m =
[[0,29,16,28,19,29,16,23,14,-21,-26,5],
[-6,35,-49,27,79,25,24,8,-1,-19,14,37],
[-16,7,21,17,27,-27,7,67,0,-28,67,-24],
[-57,10,27,49,36,44,61,52,-4,-13,15,15],
[-7,16,-52,-5,-64,-18,-35,-30,-29,-17,-18,-31],
[-5,-2,-9,-57,-49,18,-85,25,4,-19,10,45],
[-7,-2,-4,-1,-59,13,-32,-24,10,19,3,26],
[-24,-13,-21,47,45,16,26,37,18,-32,11,75],
[-29,20,-1,-16,-45,-19,-51,15,-14,15,36,-10],
[-44,61,15,63,4,0,33,81,10,-46,22,20],
[-19,53,-31,22,-65,-36,-16,-2,17,-7,39,4],
[-45,-5,75,18,45,5,-17,4,-3,-16,8,37],
[-37,-8,47,20,71,2,35,59,-13,-37,17,34]]
Rows and columns are counted from 0.
(0, 0) -> 0
(6, 4) -> -59
(0, 10) -> -26
(3, 10) -> 15
(7, 5) -> 16
(4, 10) -> -18
(7, 6) -> 26
(9, 5) -> 0
(5, 10) -> 10
(5, 5) -> 18
(9, 11) -> 20
(2, 11) -> -24
(11, 4) -> 45
(0, 2) -> 16
(1, 3) -> 27
(1, 1) -> 35
(2, 10) -> 67
(8, 10) -> 36
(9, 1) -> 61
(3, 9) -> -13
(2, 2) -> 21
(7, 9) -> -32
(12, 4) -> 71
(5, 7) -> 25
(7, 10) -> 11
(11, 11) -> 37
(5, 6) -> -85
(0, 6) -> 16
(11, 3) -> 18
(7, 3) -> 47
(0, 5) -> 29
(8, 8) -> -14
(4, 5) -> -18
(1, 4) -> 79
(0, 4) -> 19
(6, 5) -> 13
(9, 8) -> 10
(5, 0) -> -5

A = ((-18.613, 15.900, -0.271, -6.447, -9.531, -4.305, 6.471, 1.662, 1.745, -18.291), (-5.710, 6.639, -14.422, -21.235, 13.577, -2.841, -0.628, -27.317, 0.539, 4.694), (7.615, -6.743, -12.644, 9.867, -5.885, -10.706, -1.349, 6.724, -0.270, -1.842), (7.450, -5.853, -11.451, 1.655, -4.320, -6.002, -2.572, -1.940, -0.797, 2.928), (-9.717, 11.550, 6.156, -0.351, -13.243, 0.401, 4.860, 7.447, 1.170, -4.403), (3.757, -7.503, 2.652, 1.381, 2.113, 3.097, 2.087, -2.641, 5.044, 23.941), (-19.586, 10.478, -0.137, -0.281, -8.982, -6.724, 8.587, 3.304, 3.693, -14.344), (14.318, -9.035, -2.746, -2.515, -4.611, 3.868, -9.624, -3.284, -6.612, 6.404), (-3.145, 11.017, -11.659, -12.679, 1.971, -5.553, -3.618, -14.128, -6.431, -10.664), (9.720, -1.428, 13.186, -14.670, 4.543, 15.576, -16.963, -15.901, -18.453, 1.092), (-4.511, -0.579, -0.517, -3.846, 11.149, -0.333, 5.756, -11.098, 7.168, 23.657), (3.073, -6.601, -3.062, 9.568, -9.135, -5.059, 1.436, 6.733, 1.522, 4.945), (6.282, -7.705, 6.916, 0.659, -10.639, 6.238, -9.109, 6.392, -8.237, -9.403), (-11.812, 18.433, -11.205, -12.649, 2.501, -8.669, 0.490, -12.649, -4.762, -17.391), (-8.515, 10.362, -20.299, -9.695, 3.128, -13.592, 2.706, -14.676, 0.506, -10.453), (5.414, -9.380, 22.544, -12.994, -10.019, 22.717, -17.846, 2.201, -14.962, -15.695))
Indices start at 0.
(0, 0): -18.613
(13, 5): -8.669
(12, 5): 6.238
(12, 3): 0.659
(15, 4): -10.019
(8, 8): -6.431
(13, 7): -12.649
(4, 2): 6.156
(1, 8): 0.539
(7, 0): 14.318
(4, 0): -9.717
(5, 0): 3.757
(13, 1): 18.433
(8, 9): -10.664
(14, 8): 0.506
(0, 8): 1.745
(5, 2): 2.652
(7, 2): -2.746
(12, 2): 6.916
(12, 6): -9.109
(1, 5): -2.841
(6, 2): -0.137
(0, 5): -4.305
(3, 9): 2.928
(6, 0): -19.586
(9, 8): -18.453
(10, 1): -0.579
(12, 0): 6.282
(7, 1): -9.035
(10, 9): 23.657
(6, 4): -8.982
(15, 6): -17.846
(15, 5): 22.717
(4, 8): 1.170
(6, 1): 10.478
(14, 4): 3.128
(15, 8): -14.962

M =
[[ 19  -3  39 -45  14  12  19 -36 -40  33  -9 -19  23 -34]
 [ 36 -13  59 -33   1 -27  28 -39  77  22  -4  -1 -33  -8]
 [ 23   5  33 -55  46  39  21 -37 -84  28 -14 -38  71 -60]
 [ 15  -7  35 -19 -11  -4  11 -24 -28  33  -1 -11 -18 -15]
 [-14  -6  14 -30 -31 -11   3 -19  -3  31  -4  17 -17   8]]
Indices start at 0.
(0, 0) = 19
(0, 5) = 12
(0, 11) = -19
(1, 8) = 77
(1, 10) = -4
(1, 4) = 1
(2, 9) = 28
(0, 4) = 14
(1, 6) = 28
(1, 11) = -1
(4, 2) = 14
(0, 2) = 39
(0, 3) = -45
(4, 3) = -30
(3, 6) = 11
(1, 3) = -33
(4, 4) = -31
(3, 11) = -11
(3, 1) = -7
(2, 11) = -38
(3, 2) = 35
(3, 12) = -18
(2, 3) = -55
(3, 10) = -1
(3, 13) = -15

X = ((-52, -39, 52, 61, -3), (26, 7, -5, 70, -30), (29, 15, -67, 55, -39))
X[0][-5]: -52
X[-2][2]: -5
X[:, 4]: [-3, -30, -39]
X[2]: [29, 15, -67, 55, -39]
X[0][3]: 61
X[:, 0]: [-52, 26, 29]
X[:, -2]: [61, 70, 55]
X[0][-1]: -3
X[:, 2]: [52, -5, -67]

grid =
[[4311 6246 6917 6115 6763 7834 3604]
 [7268 8648 5218 7136 6070 5684 7966]
 [6813 1442 4538 4243 4513 3533 7966]
 [4766 6246 1140 6285 4859 5952 8362]
 [5448 4645 6237 5434 6244 5952 5190]
 [4311 6246 6917 6285 7109 8103 3604]]
Rows and columns are counted from 0.
row 0 col 0 = 4311
row 1 col 3 = 7136
row 1 col 4 = 6070
row 4 col 2 = 6237
row 0 col 1 = 6246
row 3 col 0 = 4766
row 4 col 3 = 5434
row 1 col 6 = 7966
row 3 col 5 = 5952
row 2 col 3 = 4243
row 5 col 1 = 6246
row 4 col 4 = 6244
row 2 col 4 = 4513
row 2 col 5 = 3533
row 2 col 2 = 4538
row 1 col 2 = 5218
row 3 col 6 = 8362

B =
[[ 67  33 -33 -30 -53   2 -15 -11]
 [  1 -44 -13 -48   4 -16  24  41]
 [  9 -32 -41 -33 -16 -24   2  27]
 [ -4 -46   2 -44  -5 -19  23  30]
 [ 21   7 -63 -11 -52 -17 -41  20]
 [  0 -36  37  31  78  58 -56 -45]
 [  4  42 -68  35 -39 -31 -67 -20]
 [  6 -42 -19 -40   2 -18  14  31]
 [-13  15   1  49  40  12 -41 -43]
 [ 70  -5 -24 -45 -54   2  36  25]
 [  8 -37 -23 -40   2 -27  -3  19]
 [  8 -20 -53 -34 -23 -32 -13  21]
 [  6 -39   7 -39  -2 -21  33  41]
 [ 13  -8 -66 -19 -40 -27 -29   7]]
Rows and columns are counted from 0.
(0, 0) => 67
(11, 3) => -34
(2, 1) => -32
(1, 5) => -16
(1, 0) => 1
(0, 1) => 33
(2, 3) => -33
(3, 4) => -5
(9, 4) => -54
(12, 5) => -21
(1, 3) => -48
(1, 6) => 24
(8, 7) => -43
(13, 3) => -19
(2, 5) => -24
(12, 1) => -39
(5, 2) => 37
(0, 5) => 2
(0, 6) => -15
(12, 2) => 7
(10, 3) => -40
(8, 1) => 15
(12, 7) => 41
(3, 2) => 2
(6, 0) => 4
(3, 5) => -19
(6, 5) => -31
(8, 4) => 40
(2, 7) => 27
(12, 4) => -2
(11, 7) => 21

arr = [[19.6, 5.7, -2.9, 3.1, -0.6, -0.9, 5.6, -3.0, 0.1, 4.7, 20.9], [-2.2, 18.7, -1.2, 2.2, 19.0, -4.2, -3.3, -5.9, -4.7, 4.3, -13.4]]
Indices start at 0.
row 0 col 0: 19.6
row 0 col 3: 3.1
row 1 col 9: 4.3
row 1 col 5: -4.2
row 1 col 8: -4.7
row 1 col 2: -1.2
row 1 col 10: -13.4
row 0 col 1: 5.7
row 0 col 9: 4.7
row 0 col 2: -2.9
row 0 col 10: 20.9
row 1 col 6: -3.3
row 0 col 8: 0.1
